Below are the code and all the weights of a small trained network. Each question names an input and a class and asks about switching units off, where a switched-off unit gives its printed mean instead of its output.

import numpy as np


def w(rows, s, z=0):
    codes = np.array(rows[::2]) - 128.0
    scale = np.full(codes.shape[1], s)
    scale[-1] = z or s
    return codes * scale


def f(y):
    return np.maximum(y, 0)


def log_softmax(a):
    a = a - a.max(-1, keepdims=True)
    return a - np.log(np.exp(a).sum(-1, keepdims=True))


def net(x, mask):
    res = np.array(x, float).reshape(1, 3) / 4 @ E
    y = f(res @ A[0][:, :-1].T + A[0][:, -1])
    res = res + np.where(mask, y, B[0][:, -1]) @ B[0][:, :-1]
    return log_softmax(res[-1] @ U[:, :-1].T + U[:, -1])


A, B = {}, {}
E = w([
[45,120,135,31,74,127,106,33],'x0',
[8,6,58,111,214,139,159,159],'x1',
[156,120,194,73,145,106,29,159],'x2',
],0.013)
A[0] = w([
[34,183,101,52,161,99,216,107,39],'n1',
[94,214,198,107,122,52,73,188,92],'n2',
[51,55,103,96,94,103,107,88,147],'n3',
[100,35,34,115,183,212,65,243,87],'n4',
[115,194,106,98,124,180,51,134,24],'n5',
[242,74,196,99,174,94,31,164,183],'n6',
[26,124,57,94,155,127,139,52,38],'n7',
[190,52,167,5,181,83,31,93,22],'n8',
[124,193,213,159,197,136,119,185,153],'n9',
[49,179,165,5,35,159,110,108,190],'n10',
[211,164,115,206,65,123,223,3,252],'n11',
],0.0074,0.0026)
B[0] = w([
[48,143,108,150,180,143,69,87,202],'n1',
[116,117,182,167,107,195,135,77,193],'n2',
[173,193,169,183,161,164,110,53,226],'n3',
[103,163,14,62,67,181,255,190,254],'n4',
[155,212,139,105,157,175,55,133,157],'n5',
[173,133,171,102,157,148,46,75,229],'n6',
[48,78,152,220,142,122,7,48,231],'n7',
[248,176,78,79,94,99,231,209,216],'n8',
[102,167,222,179,215,194,158,94,187],'n9',
[122,83,61,114,79,43,252,196,251],'n10',
[147,124,112,51,78,101,182,196,252],'n11',
],0.0065,0.012)
U = w([
[158,125,152,109,173,128,169,183,249],'0',
[119,107,113,128,148,87,172,166,91],'1',
[121,114,187,157,192,167,6,82,50],'2',
],0.013,0.0018)

Each question gives the input, the list of numbers given to net, and the class t.
The units are the neurons (one row each of A and B). Each row of codes is followed by its name. A weight is (code - 128) times the scale printed after its matrix; where a second scale follows, it is the last column's (A, B and U).
mask holds one flag per neuron, in row order. A switched-off neuron (its flag False) gives its mean, the last column of its row in B, instead of its output. The means were averaged over made-up inputs and are rounded, as every weight is.
A unit's drop is (log p(t) with every unit on - log p(t) with that unit switched off) / (log p(t) with every unit on - log p(t) with every unit switched off).
unit that matters most: the unit with the biggest drop
top k neurons: the k neurons with the biggest drops, biggest first
drop of u: that unit's drop, to one decimal
input [-7,0,7], class 2: unit that matters most -> n6
input [0,-8,3], class 2: top 3 neurons -> n4, n6, n2
input [8,2,6], class 1: top 3 neurons -> n10, n8, n7
input [-1,-8,7], class 2: top 3 neurons -> n6, n4, n2
input [8,1,-5], class 2: top 2 neurons -> n7, n4
input [4,-8,6], class 0: top 2 neurons -> n10, n8
input [8,6,-1], class 2: top 3 neurons -> n7, n3, n1
input [8,-2,8], class 0: drop of n8 -> 0.2
input [8,-8,-1], class 1: drop of n2 -> 0.0
input [8,-7,3], class 0: drop of n7 -> 0.2
input [8,6,-5], class 2: drop of n7 -> 0.4
